Below are the code and all the weights of a small trained network. Each question names an input and a target symbol and asks about switching units off, where a switched-off unit gives its printed mean instead of its output.

import numpy as np


def w(rows, s, z=0):
    codes = np.array(rows[::2]) - 128.0
    scale = np.full(codes.shape[1], s)
    scale[-1] = z or s
    return codes * scale


def norm(h):
    return h / np.sqrt((h * h).mean(-1, keepdims=True) + 1e-5)


def f(y):
    return y / 2 * (1 + np.tanh(0.7978845608 * (y + 0.044715 * y**3)))


def softmax(a):
    e = np.exp(a - a.max(-1, keepdims=True))
    return e / e.sum(-1, keepdims=True)


def log_softmax(a):
    a = a - a.max(-1, keepdims=True)
    return a - np.log(np.exp(a).sum(-1, keepdims=True))


def net(x, mask):
    ids = ['αβδεημξστφψω'.index(c) for c in x.split()]
    T = len(ids)
    res = E[ids] + P[:T]
    u = 0
    for l in range(2):
        r = norm(res)
        for j in range(2):
            rows = slice(2 * j, 2 * j + 2)
            q, k, v = (r @ M[l][rows].T for M in (Q, K, V))
            z = softmax(np.where(np.tri(T) > 0, q @ k.T / 2**0.5, -1e9)) @ v
            o = O[l][rows]
            res = res + np.where(mask[u + j], z, o[:, -1]) @ o[:, :-1]
        u += 2
        y = f(norm(res) @ A[l][:, :-1].T + A[l][:, -1])
        res = res + np.where(mask[u : u + 16], y, B[l][:, -1]) @ B[l][:, :-1]
        u += 16
    return log_softmax(norm(res)[-1] @ U[:, :-1].T + U[:, -1])


Q, K, V, O, A, B = {}, {}, {}, {}, {}, {}
E = w([
[70,52,188,238,222,159,96,132],'α',
[65,134,161,210,176,97,91,32],'β',
[159,75,143,201,150,247,160,159],'δ',
[38,108,107,79,106,189,170,110],'ε',
[169,114,155,177,106,136,144,114],'η',
[125,103,155,149,88,112,158,87],'μ',
[172,160,139,218,130,201,150,118],'ξ',
[113,75,183,152,145,103,154,81],'σ',
[96,4,137,134,125,117,61,114],'τ',
[163,57,157,206,95,123,167,100],'φ',
[105,224,124,166,37,170,210,54],'ψ',
[130,73,161,167,137,124,174,75],'ω',
],0.013)
P = w([
[161,134,136,26,184,64,105,182],'0',
[205,28,129,138,112,114,167,44],'1',
[104,116,224,141,2,112,111,210],'2',
[129,100,6,138,178,52,192,160],'3',
[179,70,129,118,112,140,147,43],'4',
[80,149,209,135,12,132,99,200],'5',
[121,134,17,133,167,81,162,156],'6',
[147,100,128,102,122,155,138,40],'7',
[59,175,194,140,31,148,90,188],'8',
[108,155,14,135,166,115,142,156],'9',
[119,114,125,100,135,164,129,35],'10',
],0.013)
Q[0] = w([
[97,141,142,147,88,114,140,189],'0.h0',
[171,154,110,94,159,142,152,118],'0.h0',
[64,184,122,149,117,102,136,254],'0.h1',
[81,101,169,153,84,146,114,91],'0.h1',
],0.014)
K[0] = w([
[205,120,159,22,159,98,174,209],'0.h0',
[102,188,93,124,99,190,167,94],'0.h0',
[219,88,172,59,103,2,126,153],'0.h1',
[102,208,149,102,173,185,72,101],'0.h1',
],0.0092)
V[0] = w([
[206,223,171,232,191,164,194,155],'0.h0',
[2,188,100,34,118,61,126,49],'0.h0',
[77,75,107,94,96,236,247,184],'0.h1',
[155,173,73,14,26,62,138,93],'0.h1',
],0.0059)
O[0] = w([
[161,139,169,84,245,135,120,57,1],'0.h0',
[248,108,81,146,104,132,84,92,130],'0.h0',
[72,21,55,136,178,182,199,144,82],'0.h1',
[100,166,102,134,178,2,100,127,97],'0.h1',
],0.0079,0.0058)
A[0] = w([
[147,190,76,152,218,89,254,195,85],'0.n0',
[164,129,88,129,98,110,97,9,3],'0.n1',
[212,120,85,92,250,123,98,223,160],'0.n2',
[148,155,187,144,115,106,245,125,58],'0.n3',
[251,105,76,85,95,129,109,128,166],'0.n4',
[132,86,14,210,143,131,200,143,115],'0.n5',
[124,81,204,200,109,138,82,43,141],'0.n6',
[130,99,189,20,139,148,21,180,138],'0.n7',
[110,115,156,190,147,143,106,245,77],'0.n8',
[213,69,52,121,120,139,196,157,112],'0.n9',
[221,123,60,28,145,129,149,129,240],'0.n10',
[95,107,60,116,173,130,184,108,41],'0.n11',
[196,115,183,114,125,85,115,68,45],'0.n12',
[189,187,106,153,226,156,197,82,121],'0.n13',
[110,64,118,26,136,97,154,80,89],'0.n14',
[102,192,97,66,66,163,158,105,95],'0.n15',
],0.0092,0.0029)
B[0] = w([
[255,106,185,183,177,162,44,119,163],'0.n0',
[88,85,75,134,126,33,120,57,166],'0.n1',
[132,144,148,166,216,138,253,154,137],'0.n2',
[82,232,147,84,133,136,70,105,141],'0.n3',
[100,141,114,147,202,122,122,36,157],'0.n4',
[129,170,160,141,126,134,15,120,255],'0.n5',
[176,53,92,40,115,123,172,126,242],'0.n6',
[157,202,164,161,170,107,145,89,168],'0.n7',
[73,180,97,106,86,110,129,96,172],'0.n8',
[153,137,121,17,151,154,66,129,192],'0.n9',
[88,133,194,207,189,169,178,160,139],'0.n10',
[152,169,177,153,199,119,73,43,174],'0.n11',
[125,113,61,152,110,132,147,80,155],'0.n12',
[113,148,9,108,29,158,95,112,153],'0.n13',
[173,240,121,105,145,123,135,93,159],'0.n14',
[147,91,130,167,154,105,97,150,138],'0.n15',
],0.0092,0.0081)
Q[1] = w([
[90,159,253,134,1,98,140,124],'1.h0',
[168,186,134,188,191,167,138,189],'1.h0',
[125,89,31,143,108,83,80,17],'1.h1',
[70,71,51,78,89,136,160,52],'1.h1',
],0.0095)
K[1] = w([
[185,159,168,121,208,57,229,176],'1.h0',
[68,88,255,167,118,63,148,109],'1.h0',
[97,250,93,242,145,153,125,98],'1.h1',
[74,196,113,197,103,198,110,98],'1.h1',
],0.0079)
V[1] = w([
[170,128,246,14,36,25,83,122],'1.h0',
[165,136,102,173,76,108,71,34],'1.h0',
[69,94,180,126,253,38,90,161],'1.h1',
[146,223,115,193,76,138,155,153],'1.h1',
],0.0051)
O[1] = w([
[134,101,141,239,107,123,155,156,240],'1.h0',
[119,131,177,138,75,72,245,156,254],'1.h0',
[104,153,120,169,146,148,211,122,161],'1.h1',
[154,161,144,117,114,128,151,160,127],'1.h1',
],0.012,0.005)
A[1] = w([
[88,147,118,130,100,193,120,64,113],'1.n0',
[104,146,188,111,163,121,81,126,131],'1.n1',
[143,209,155,123,232,102,181,76,93],'1.n2',
[103,195,47,79,82,148,124,116,2],'1.n3',
[148,152,243,158,163,176,146,125,163],'1.n4',
[121,51,92,73,45,108,85,112,102],'1.n5',
[147,163,93,144,68,32,163,122,177],'1.n6',
[128,205,205,85,69,98,170,175,132],'1.n7',
[176,124,149,27,152,56,135,161,99],'1.n8',
[182,140,206,91,209,115,115,86,134],'1.n9',
[245,127,236,167,131,133,182,157,60],'1.n10',
[133,150,97,141,135,90,222,161,109],'1.n11',
[157,195,121,170,215,75,97,128,157],'1.n12',
[62,82,168,142,222,122,109,74,49],'1.n13',
[206,224,220,189,248,156,122,114,171],'1.n14',
[82,103,179,161,126,121,156,158,102],'1.n15',
],0.012,0.0059)
B[1] = w([
[139,115,152,152,163,117,92,162,157],'1.n0',
[182,74,101,93,124,130,163,87,157],'1.n1',
[75,172,176,158,139,169,103,198,160],'1.n2',
[76,156,138,116,62,128,134,137,128],'1.n3',
[117,137,163,165,149,95,80,105,174],'1.n4',
[121,190,134,170,152,133,132,134,226],'1.n5',
[141,97,128,80,141,126,66,153,248],'1.n6',
[163,102,95,136,187,144,191,101,184],'1.n7',
[79,149,104,133,80,160,123,115,136],'1.n8',
[94,142,109,215,119,121,107,189,172],'1.n9',
[91,186,159,98,116,83,114,121,170],'1.n10',
[113,152,109,180,157,154,100,174,151],'1.n11',
[141,95,138,125,128,197,143,84,193],'1.n12',
[140,150,128,149,137,92,172,152,147],'1.n13',
[106,142,26,247,193,44,180,68,225],'1.n14',
[136,132,150,131,104,157,174,133,149],'1.n15',
],0.015,0.011)
U = w([
[92,65,228,135,139,207,231,85,51],'α',
[175,54,54,138,135,92,150,49,86],'β',
[182,60,172,151,161,236,22,120,81],'δ',
[85,186,117,212,208,80,148,149,139],'ε',
[222,200,86,81,178,183,158,180,151],'η',
[217,131,71,73,193,103,99,245,21],'μ',
[101,218,98,91,68,217,182,91,205],'ξ',
[64,141,61,44,167,108,201,208,253],'σ',
[139,78,115,168,48,139,164,228,164],'τ',
[173,198,223,96,124,58,151,132,103],'φ',
[50,181,84,112,63,85,13,164,54],'ψ',
[53,105,192,54,214,139,119,156,214],'ω',
],0.011,0.0022)

Each question gives the input, a string of symbols that net reads in full, and the target symbol t.
The units are the heads (2 rows each of Q, K, V and O) and the neurons (one row each of A and B). Each row of codes is followed by its name. A weight is (code - 128) times the scale printed after its matrix; where a second scale follows, it is the last column's (O, A, B and U).
mask holds one flag per unit, layer by layer, with each layer's heads first. A switched-off unit (its flag False) gives its mean, the last column of its rows in O or B, instead of its output. The means were averaged over made-up inputs and are rounded, as every weight is.
A unit's drop is (log p(t) with every unit on - log p(t) with that unit switched off) / (log p(t) with every unit on - log p(t) with every unit switched off).
The circuit of an input: a set's keep is (log p(t) with only the set's units on - log p(t) with every unit switched off) / (log p(t) with every unit on - log p(t) with every unit switched off). Starting from the 12 units with the biggest drops (on a tie, the unit counted first), units are removed one at a time, each time the one whose removal leaves the highest keep (on an exact tie, the one counted first), for as long as the keep stays at least 0.8.
units of the circuit, in order: the units of the circuit, biggest drop first
most important unit: the unit with the biggest drop
top k neurons: the k neurons with the biggest drops, biggest first
top k neurons in layer l: the k neurons of layer l with the biggest drops, biggest first
which heads matter: for each layer, one digit per head in row order, 1 if its drop is at least 0.15 and else 0, layers parted by /
input α τ τ α φ τ τ η α σ φ, target α: units of the circuit, in order	(0.h1; 1.n6; 1.n14)
input τ τ β τ β α δ η, target δ: units of the circuit, in order	(0.h1; 1.n14)
input φ ξ τ φ ξ τ τ τ ε, target α: units of the circuit, in order	(1.n14; 1.n7)
input τ β φ τ β τ ψ β α, target τ: most important unit	0.h0
input τ η φ, target τ: units of the circuit, in order	(0.h0; 1.n14)
input δ α ψ δ τ ψ η τ τ, target ω: units of the circuit, in order	(0.h0; 1.n14)
input τ ω β ξ α τ β φ τ β, target δ: top 2 neurons	(0.n13; 1.n14)
input β ε τ μ α φ, target φ: top 3 neurons in layer 1	(1.n10; 1.n14; 1.n7)
input τ β ψ α τ, target α: units of the circuit, in order	(0.h1; 1.n14; 1.n6)
input τ τ β τ, target δ: which heads matter	10 / 00
input τ β τ ξ μ, target ξ: which heads matter	01 / 00
input μ μ ω α β σ β ψ τ, target μ: which heads matter	01 / 00
input β φ ε τ β η τ, target β: top 2 neurons in layer 0	(0.n6; 0.n5)
input β β ε τ τ, target ε: units of the circuit, in order	(1.n5)
input τ τ η δ τ τ ω ψ ψ, target τ: top 2 neurons in layer 1	(1.n14; 1.n7)
input τ μ ψ τ η δ ξ α, target α: which heads matter	01 / 00
input μ τ ε φ ψ τ μ ω τ, target μ: top 3 neurons	(1.n6; 1.n7; 1.n14)
input ψ β τ δ τ ω τ ψ τ, target σ: which heads matter	10 / 10
input φ β τ, target α: which heads matter	10 / 00
input τ ε ξ η η φ τ, target β: which heads matter	11 / 00
input τ τ β τ α, target α: which heads matter	00 / 00
input ψ α τ β τ τ, target σ: which heads matter	11 / 10
input ξ μ β τ β τ β β δ ξ τ, target ξ: top neuron in layer 1	(1.n8)
input ε ψ φ ξ τ ε, target ψ: which heads matter	10 / 10
input ε ξ ω δ τ τ, target ψ: which heads matter	00 / 10
input τ τ ε, target τ: which heads matter	10 / 00
